cols: L M T H C P Y Q
N: [  5  53   3  22  -9  37 -47  45]
A: [ 27 -23  18 -70 -40  76 -14  35]
K: [ 23   8  14  38  55 -39  63 -16]
E: [ 32  78 -15 -10 -22  29 -89  63]
diff N: [  5  53   3  22  -9  37 -46  45] => 7, [-47]
diff E: [ 33  78 -15 -10 -22  29 -89  63] => 1, [32]
down: [ 35 -16] => Q
diff N: [  5  53   3  22  -9  38 -47  45] => 6, [37]

cols: zaler Bosu leno Zoga fip
reb: [ 22 -84  51 -50   0]
Mipo: [ 22 -84  51 -82  13]
Zirup: [ 18 -75 -57  63 -42]
down: [22 18] => zaler
down: [ 0 13] => fip
down: [ 51 -57] => leno
diff reb: [ 22 -83  51 -50   0] => 2, [-84]
down: [22 22] => zaler
diff Mipo: [ 22 -84  50 -82  13] => 3, [51]
diff reb: [ 22 -84  51 -50  -1] => 5, [0]

cols: Tig bod vakir musum vipo kidev
volu: [47  1 37 30 34 -6]
tetep: [ 24 -44  18 -33  68 -18]
kubez: [-10  82   3 -28 -70 -67]
Teg: [ 27  41  29 -27  -2 -66]
Sim: [ 24 -44  18 -33  68 -23]
diff kubez: [-11  82   3 -28 -70 -67] => 1, [-10]
down: [-27 -33] => musum
diff volu: [47  1 37 30 33 -6] => 5, [34]
diff tetep: [ 24 -44  18 -33  68 -19] => 6, [-18]

cols: sode gon verar gula poz fuf legel vatek
tasi: [ -1 -64 -15  49 -16  11   6   9]
tode: [-10  27  10  29 -56 -28 -76   9]
Voren: [45 20  0  1 19 16 55 67]
mov: [47 21 -4  4 18 15 54 64]
vupiz: [ -1 -64 -15  49 -16  33   6   9]
pifa: [19 35 -7 -1 32 -5 34 83]
faz: [  1  10  22  23 -46 -18 -61  16]
lis: [-25  25  31  33 -60 -16 -42  12]
diff faz: [  1   9  22  23 -46 -18 -61  16] => 2, [10]
diff lis: [-25  25  32  33 -60 -16 -42  12] => 3, [31]
diff pifa: [19 35 -7 -1 32 -4 34 83] => 6, [-5]
down: [-18 -16] => fuf

cols: Vimib voru Soku Pofe kudef
Dom: [-42 -48  20  79  18]
lup: [-40 -21  24   5 -10]
mirug: [-42 -48 -49 -62  68]
Zibu: [-42 -48 -49 -62 -60]
Todop: [-21 -23  28  27 -29]
diff mirug: [-42 -48 -49 -62  67] => 5, [68]
down: [-42 -42 -21] => Vimib
down: [ 68 -60] => kudef
diff Zibu: [-42 -47 -49 -62 -60] => 2, [-48]
down: [-42 -42] => Vimib
down: [ 20  24 -49] => Soku

cols: noda mav pivel miz vev Rigo san geme
dugez: [ 76  23  -3  -5  13 -39  12   0]
kanoz: [ 76  23  -3  -5  13 -39  16   0]
gat: [ 76  23 -19 -16  13 -39  -8   5]
fusor: [-34 -59 -44 -20  17 -11 -50  60]
find: [ 76  23 -19 -16  13 -39  -8   5] => gat
diff gat: [ 75  23 -19 -16  13 -39  -8   5] => 1, [76]
diff kanoz: [ 76  24  -3  -5  13 -39  16   0] => 2, [23]
diff kanoz: [ 76  23  -3  -5  13 -39  16  -1] => 8, [0]
down: [-3 -3] => pivel
down: [-19 -44] => pivel

cols: Fige sep ref bef Simo
Siga: [  0  -9 -93  67  24]
mogu: [ 28   0  20  -6 -20]
pada: [ 9 27 30 -9 20]
lubim: [28  0 -8 46  1]
vuzus: [-22  -6 -24 -26   1]
tesi: [  4  -6 -28   7  29]
Misob: [  3 -19  11 -28 -15]
diff mogu: [ 28   0  19  -6 -20] => 3, [20]
diff vuzus: [-22  -6 -23 -26   1] => 3, [-24]
down: [ -9  46 -26] => bef
diff Siga: [  0  -9 -92  67  24] => 3, [-93]

cols: nekuv deni lim fofo Vutap gez vosol
lugis: [ -3  32  38 -15  -7  53 -13]
geruk: [  7  35  12  86 -42 -14   8]
Tuzi: [  7  35  12 -12 -42 -21 -24]
kade: [-14  -6 -32 -65   7 -17 -14]
riroz: [-41  24  22  -2   6  24 -27]
nogi: [-11 -64 -38  -6 -59 -12  -4]
sem: [ 28 -23  11  10  21  29  24]
bipov: [  7  35  12 -19 -19  39 -22]
dekem: [-27 -73 -39  22 -53 -16  -1]
zenad: [  7  22  37  89 -27  10  21]
diff Tuzi: [  7  35  12 -13 -42 -21 -24] => 4, [-12]
diff geruk: [  7  35  13  86 -42 -14   8] => 3, [12]
diff kade: [-14  -6 -31 -65   7 -17 -14] => 3, [-32]
diff sem: [ 28 -23  10  10  21  29  24] => 3, [11]
down: [-32  22] => lim
diff bipov: [  7  35  11 -19 -19  39 -22] => 3, [12]

cols: zufud fise zan tori veze
paf: [15 42 33 27 -3]
nizub: [72 25 63 62 -1]
zifo: [-31  43  38  -2 -11]
pamo: [-39  18  14 -12   0]
pera: [-39  18  14 -20  13]
diff pamo: [-39  18  14 -13   0] => 4, [-12]
down: [14 14] => zan

cols: mumut saf fibi Ramup Gudu sikez lagu vepid Laben
Mut: [-1 42 29 -4 -4 -5 -1  7 22]
liv: [ 1 -4 11 35  1  2 10  6  7]
loko: [33 -4 10 47  3  8 15  4 -4]
zikot: [ 3 -2 -3 70 16 28 18  5 -1]
gumi: [34 -4 -3 28 12 22  9  0 -5]
gofu: [39 -5 -1 27  8 17 10  1 -5]
Kat: [-4 27 -4 -4 18 17  0  6 21]
biluz: [14  8 32  5 -3 -4  6  7  9]
Loba: [50  7 46 -1 -5 -5  5  4 -2]
zel: [-5 51 15 -3 -1 -4 -2  7 30]
guzem: [-4 57  2 -2  5 -1 -3  6 31]
burur: [-3 46 -4 -4 14  9 -2  6 29]
down: [28 27] => Ramup
down: [ 7 -4] => Laben

cols: buk gomum dag rap mekab poval gufuf res bapu
sedi: [  3 -42   6  -4  -8  10  39  27 -26]
Mog: [-10  55  16  29  18   1 -24 -12  30]
tida: [-13 -46  24  16  -7  14  50  30 -36]
Seva: [ 2 88 15 27 27 10 -3 44 60]
down: [-26  30] => bapu
down: [-12  30  44] => res
diff sedi: [  4 -42   6  -4  -8  10  39  27 -26] => 1, [3]
down: [-46  88] => gomum
down: [-42  55] => gomum
diff tida: [-13 -46  24  16  -7  14  49  30 -36] => 7, [50]

cols: lavub tedul gup doli por geza
zufa: [-44 -26 -28 -16  50  16]
Dis: [ 44 -25 -53  57  11 -89]
figov: [-25  81  82 -31  40 -37]
nud: [-11  16 -20  89   6 -85]
down: [ 44 -25] => lavub
diff nud: [-11  16 -20  89   6 -84] => 6, [-85]
diff figov: [-25  80  82 -31  40 -37] => 2, [81]
diff nud: [-11  17 -20  89   6 -85] => 2, [16]
diff figov: [-25  81  82 -31  39 -37] => 5, [40]

cols: luza Dape Das kida Rov Vume baf Zuva mesem til
Lepa: [  7   8  50 -37  73  13 -65 -26  -4  44]
viku: [ 43 -43  29   3  50   8 -88  -8 -30  18]
kod: [-10   6  30  15  23  21 -24 -13 -16   1]
midar: [ 11  -9   6  44  17  26  -3  -3  -9 -18]
sunus: [ 31 -16  14  35  38  67 -50 -21 -15  -7]
down: [-26  -8] => Zuva
diff kod: [-10   6  30  15  23  21 -24 -14 -16   1] => 8, [-13]
diff kod: [-10   6  30  14  23  21 -24 -13 -16   1] => 4, [15]

cols: toda dotol bap Pekid lufo Sifos numu Tuf Zub
fupe: [ 23   8   8 -75  34 -57   0   3 -57]
sipiz: [ 13   2  -5  48  22  32  -1 -12   3]
Lemaf: [ -8   3   3   5 -22   7   3   5  11]
reman: [ 10  29  18 -49 -32 -43  18 -21 -42]
sos: [-17  -9  -5   1 -27   2  -6   3  10]
gimu: [  7 -45 -29 -44  73  -8 -38  40   6]
bosi: [ 28  21  17 -46  35 -36  18   6 -35]
down: [-5  3 18] => bap
down: [  3 -12] => Tuf
diff sipiz: [ 13   2  -5  48  22  33  -1 -12   3] => 6, [32]
down: [-29  17] => bap
diff fupe: [ 23   7   8 -75  34 -57   0   3 -57] => 2, [8]

cols: tufe tuguf geti Tubo Dafe muzol mamom samem tuvok garel
bulag: [ -9 -59 -17 -17  18  23  16 -18 -13 -49]
liri: [-1  2 -2  0  0  0 -1  1 -1 -1]
nuge: [-1 -9 -3 -3  3  3  2 -2 -2 -7]
rora: [-1 -6  0  2 -7 16  2  0  5 -7]
betek: [ -3 -10   0   4 -15  32   5   0   9 -14]
Kiz: [-1 -3  0  1 -4  9  1  1  3 -4]
Nolo: [ 11 -11   1  21 -10 -12  -8 -11 -11  37]
repin: [ 3 -3  0  4 -2 -3 -2 -2 -2  8]
toze: [ -4  27 -22  -1   3  11 -11   9 -23 -15]
Mufif: [ -8 -30   1  11 -38  90  13   2  27 -40]
rak: [ -3  22 -18  -1   2   9  -9   7 -19 -12]
ramar: [ 0  5 -3  0  0  2 -2  1 -4 -2]
down: [  5   9   3 -11] => tuvok
down: [-1 -1 -1 -3 -1 11] => tufe
down: [ 3 -7] => Dafe
down: [-3 27] => tuguf
diff nuge: [-1 -9 -3 -3  3  3  2 -2 -3 -7] => 9, [-2]
down: [-11  -3  27] => tuguf
diff toze: [ -4  28 -22  -1   3  11 -11   9 -23 -15] => 2, [27]

cols: Vav puzim nov kedo pob soz Zir guto fod noni
Nifak: [ 62  27  25  -6 -40  36  29  26 -61 -65]
zose: [-79  51 -66 -63 -49  52  49  47 -54  83]
sif: [ 77 -53  70  62  81 -57 -56 -61  58 -86]
kiruk: [ 19 -55  55  72  68 -62 -67 -53  62  -1]
Fom: [-51  64 -60 -79 -73  62  65  65 -77  13]
maf: [ 75  10  65   4 -32  24  20  29 -40 -99]
sodo: [-68 -16 -40   4  19 -23 -26 -40  46  67]
down: [ 13 -99] => noni
down: [ -6 -63  62  72 -79] => kedo

